Here is a tiny trained network, its code and every weight. The questions are about switching its units off for an input and a class, where a switched-off unit gives its printed mean instead of its output.

import numpy as np


def w(rows, s, z=0):
    codes = np.array(rows[::2]) - 128.0
    scale = np.full(codes.shape[1], s)
    scale[-1] = z or s
    return codes * scale


def f(y):
    return np.maximum(y, 0)


def log_softmax(a):
    a = a - a.max(-1, keepdims=True)
    return a - np.log(np.exp(a).sum(-1, keepdims=True))


def net(x, mask):
    res = np.array(x, float).reshape(1, 7) / 4 @ E
    y = f(res @ A[0][:, :-1].T + A[0][:, -1])
    res = res + np.where(mask, y, B[0][:, -1]) @ B[0][:, :-1]
    return log_softmax(res[-1] @ U[:, :-1].T + U[:, -1])


A, B = {}, {}
E = w([
[111,114,122,115,117,131,135],'x0',
[150,140,154,135,130,114,127],'x1',
[62,238,155,57,86,241,154],'x2',
[117,211,56,167,196,2,242],'x3',
[130,122,138,132,123,126,137],'x4',
[137,131,140,135,128,125,130],'x5',
[20,166,224,224,132,84,49],'x6',
],0.012)
A[0] = w([
[185,144,87,109,128,153,246,181],'neuron 1',
[114,62,87,174,133,57,102,91],'neuron 2',
[214,144,85,105,138,141,184,155],'neuron 3',
[183,62,79,121,137,43,151,239],'neuron 4',
[85,120,170,98,108,139,157,16],'neuron 5',
[153,46,108,156,131,63,95,254],'neuron 6',
[185,122,149,117,105,181,47,252],'neuron 7',
[104,182,102,139,192,72,208,146],'neuron 8',
[228,70,107,130,135,129,112,173],'neuron 9',
[116,244,140,107,99,194,160,218],'neuron 10',
[152,56,113,115,83,113,46,254],'neuron 11',
[99,207,129,100,64,179,106,120],'neuron 12',
[65,205,99,142,173,80,223,134],'neuron 13',
[47,130,166,155,127,90,76,181],'neuron 14',
[204,95,88,66,100,169,150,193],'neuron 15',
[176,145,80,75,193,119,221,182],'neuron 16',
],0.014,0.007)
B[0] = w([
[187,185,23,134,10,129,172,228],'neuron 1',
[91,96,187,186,197,85,210,192],'neuron 2',
[178,128,15,94,87,77,195,210],'neuron 3',
[223,17,87,207,176,79,183,233],'neuron 4',
[125,125,216,104,222,167,54,150],'neuron 5',
[159,3,189,205,216,47,108,215],'neuron 6',
[137,64,163,85,65,229,69,218],'neuron 7',
[32,209,80,213,185,64,225,239],'neuron 8',
[182,46,89,45,141,87,49,202],'neuron 9',
[122,219,144,69,50,252,193,247],'neuron 10',
[205,4,184,112,123,85,51,204],'neuron 11',
[88,222,95,113,145,190,133,215],'neuron 12',
[58,245,77,162,186,52,203,251],'neuron 13',
[24,144,193,188,166,93,41,208],'neuron 14',
[218,49,127,29,90,190,171,229],'neuron 15',
[165,112,2,131,30,100,212,233],'neuron 16',
],0.01,0.024)
U = w([
[242,46,100,52,110,54,121,118],'0',
[87,61,216,160,121,55,48,254],'1',
[220,144,110,39,32,192,172,53],'2',
[44,183,194,93,102,175,46,240],'3',
[196,81,50,147,118,36,201,178],'4',
[90,136,163,213,191,23,185,3],'5',
[183,215,61,79,49,106,209,69],'6',
[52,245,145,145,131,92,183,7],'7',
],0.012,0.0081)

Each question gives the input, the list of numbers given to net, and the class t.
The units are the neurons (one row each of A and B). Each row of codes is followed by its name. A weight is (code - 128) times the scale printed after its matrix; where a second scale follows, it is the last column's (A, B and U).
mask holds one flag per neuron, in row order. A switched-off neuron (its flag False) gives its mean, the last column of its row in B, instead of its output. The means were averaged over made-up inputs and are rounded, as every weight is.
A unit's drop is (log p(t) with every unit on - log p(t) with that unit switched off) / (log p(t) with every unit on - log p(t) with every unit switched off).
The circuit of an input: a set's keep is (log p(t) with only the set's units on - log p(t) with every unit switched off) / (log p(t) with every unit on - log p(t) with every unit switched off). Starting from the 12 units with the biggest drops (on a tie, the unit counted first), units are removed one at a time, each time the one whose removal leaves the highest keep (on an exact tie, the one counted first), for as long as the keep stays at least 0.8.
circuit, biggest first: the units of the circuit, biggest drop first
top k neurons: the k neurons with the biggest drops, biggest first
drop of u: that unit's drop, to one decimal
input [3,-3,1,5,-5,7,0], class 6: circuit, biggest first -> [neuron 6]
input [-7,-7,2,0,-1,-8,-1], class 2: circuit, biggest first -> [neuron 8; neuron 13]
input [-1,-4,-2,0,7,-6,-1], class 0: circuit, biggest first -> [neuron 8; neuron 13]
input [7,-4,0,-6,-1,1,-8], class 0: top 3 neurons -> [neuron 10; neuron 11; neuron 9]
input [7,-3,1,3,1,1,-7], class 6: top 2 neurons -> [neuron 1; neuron 6]
input [4,5,-7,0,5,-6,3], class 1: top 2 neurons -> [neuron 13; neuron 8]
input [-6,-3,1,-8,-7,-3,-3], class 2: top 2 neurons -> [neuron 6; neuron 7]
input [1,1,1,8,-4,5,-8], class 6: drop of neuron 6 -> 0.2
input [1,3,3,-1,2,7,5], class 3: drop of neuron 5 -> 0.0
input [0,0,1,-3,6,-2,-1], class 2: drop of neuron 6 -> 0.1
